Below are the code and all the weights of a small trained network. Each question names an input and a class and asks about switching units off, where a switched-off unit gives its printed mean instead of its output.

import numpy as np


def w(rows, s, z=0):
    codes = np.array(rows[::2]) - 128.0
    scale = np.full(codes.shape[1], s)
    scale[-1] = z or s
    return codes * scale


def norm(h):
    return h / np.sqrt((h * h).mean(-1, keepdims=True) + 1e-5)


def f(y):
    return y / 2 * (1 + np.tanh(0.7978845608 * (y + 0.044715 * y**3)))


def log_softmax(a):
    a = a - a.max(-1, keepdims=True)
    return a - np.log(np.exp(a).sum(-1, keepdims=True))


def net(x, mask):
    res = np.array(x, float).reshape(1, 6) / 4 @ E
    u = 0
    for l in range(4):
        y = f(norm(res) @ A[l][:, :-1].T + A[l][:, -1])
        res = res + np.where(mask[u : u + 4], y, B[l][:, -1]) @ B[l][:, :-1]
        u += 4
    return log_softmax(norm(res)[-1] @ U[:, :-1].T + U[:, -1])


A, B = {}, {}
E = w([
[121,122,134,124,138],'x0',
[152,66,152,59,66],'x1',
[148,237,130,52,188],'x2',
[217,144,253,166,144],'x3',
[231,81,65,125,219],'x4',
[142,137,118,132,120],'x5',
],0.0057)
A[0] = w([
[109,241,99,255,161,155],'L0N1',
[141,82,149,76,96,3],'L0N2',
[112,154,168,127,90,144],'L0N3',
[196,124,135,30,27,10],'L0N4',
],0.01,0.0017)
B[0] = w([
[56,71,172,99,150,255],'L0N1',
[46,117,119,203,199,149],'L0N2',
[217,121,96,123,97,164],'L0N3',
[12,91,180,113,188,189],'L0N4',
],0.011,0.0053)
A[1] = w([
[120,178,180,172,119,175],'L1N1',
[185,78,171,111,141,6],'L1N2',
[116,184,182,125,119,138],'L1N3',
[116,1,124,166,84,136],'L1N4',
],0.0084,0.0019)
B[1] = w([
[172,30,192,33,34,152],'L1N1',
[82,33,97,121,112,143],'L1N2',
[124,150,2,105,200,157],'L1N3',
[189,254,129,195,175,253],'L1N4',
],0.0078,0.0052)
A[2] = w([
[52,122,14,159,98,134],'L2N1',
[194,71,166,149,177,168],'L2N2',
[93,254,73,65,120,252],'L2N3',
[82,190,177,114,30,143],'L2N4',
],0.0087,0.0028)
B[2] = w([
[117,129,219,97,82,202],'L2N1',
[105,159,94,86,87,230],'L2N2',
[205,148,144,134,134,253],'L2N3',
[168,72,8,132,201,191],'L2N4',
],0.011,0.0041)
A[3] = w([
[209,126,242,49,101,112],'L3N1',
[160,145,227,29,137,49],'L3N2',
[165,157,26,91,210,170],'L3N3',
[121,164,71,1,192,3],'L3N4',
],0.0075,0.0015)
B[3] = w([
[38,179,126,165,42,233],'L3N1',
[161,191,88,140,123,243],'L3N2',
[169,2,101,114,110,240],'L3N3',
[160,141,122,176,160,252],'L3N4',
],0.0085,0.0042)
U = w([
[53,60,180,77,203,136],'0',
[187,7,35,76,100,140],'1',
[183,155,105,139,134,223],'2',
[111,190,122,85,25,5],'3',
],0.011,0.0032)

Each question gives the input, the list of numbers given to net, and the class t.
The units are the neurons (one row each of A and B). Each row of codes is followed by its name. A weight is (code - 128) times the scale printed after its matrix; where a second scale follows, it is the last column's (A, B and U).
mask holds one flag per neuron, layer by layer. A switched-off neuron (its flag False) gives its mean, the last column of its row in B, instead of its output. The means were averaged over made-up inputs and are rounded, as every weight is.
A unit's drop is (log p(t) with every unit on - log p(t) with that unit switched off) / (log p(t) with every unit on - log p(t) with every unit switched off).
The circuit of an input: a set's keep is (log p(t) with only the set's units on - log p(t) with every unit switched off) / (log p(t) with every unit on - log p(t) with every unit switched off). Starting from the 12 units with the biggest drops (on a tie, the unit counted first), units are removed one at a time, each time the one whose removal leaves the highest keep (on an exact tie, the one counted first), for as long as the keep stays at least 0.8.
units of the circuit, in order: the units of the circuit, biggest drop first
k most important neurons: the k neurons with the biggest drops, biggest first
k most important neurons of layer l: the k neurons of layer l with the biggest drops, biggest first
input [1,-5,-4,-2,-8,-6], class 1: units of the circuit, in order	[L2N4 L0N4]
input [7,-2,-5,-4,-3,3], class 2: units of the circuit, in order	[L1N4 L0N4]
input [-6,3,8,-6,-5,0], class 2: 2 most important neurons of layer 1	[L1N3 L1N1]
input [1,4,4,0,-4,2], class 0: units of the circuit, in order	[L0N4]
input [6,-1,-5,5,-6,2], class 1: units of the circuit, in order	[L2N4 L1N1]
input [-6,-8,-6,-5,6,4], class 0: 3 most important neurons of layer 3	[L3N2 L3N4 L3N1]
input [-5,-6,5,5,-4,7], class 0: 4 most important neurons	[L0N1 L1N4 L2N3 L2N1]
input [-5,2,-7,-7,-5,-8], class 2: 2 most important neurons of layer 0	[L0N1 L0N4]
input [0,-6,-1,7,8,-6], class 1: 3 most important neurons	[L2N1 L0N4 L2N2]
input [-5,7,7,-5,4,-2], class 0: 3 most important neurons	[L0N4 L1N4 L2N4]
input [6,4,-1,4,-6,-6], class 1: 2 most important neurons	[L2N4 L0N1]
input [-6,0,5,8,6,-3], class 3: 3 most important neurons	[L2N4 L3N1 L1N4]
input [7,-5,0,-7,2,6], class 3: 3 most important neurons	[L2N1 L0N4 L0N2]
input [8,0,-4,-5,0,8], class 3: most important neuron	[L2N1]
input [8,-4,0,-6,-1,2], class 3: 4 most important neurons	[L2N1 L0N4 L0N2 L2N3]
input [4,0,5,5,7,-3], class 1: 2 most important neurons of layer 2	[L2N1 L2N3]
input [-6,5,7,-3,-4,1], class 2: 3 most important neurons	[L0N1 L2N3 L3N4]
input [6,6,0,-8,2,3], class 3: 2 most important neurons of layer 2	[L2N1 L2N3]
input [5,5,0,7,-2,-3], class 3: 2 most important neurons	[L0N1 L0N3]
input [7,-6,-3,4,2,6], class 0: units of the circuit, in order	[L0N1]
input [2,-6,-3,-5,-3,7], class 0: 2 most important neurons	[L0N1 L3N1]
input [-5,-8,7,-1,-1,-1], class 0: 2 most important neurons	[L0N1 L1N4]
input [-5,5,5,-1,-8,5], class 1: 2 most important neurons of layer 0	[L0N1 L0N3]
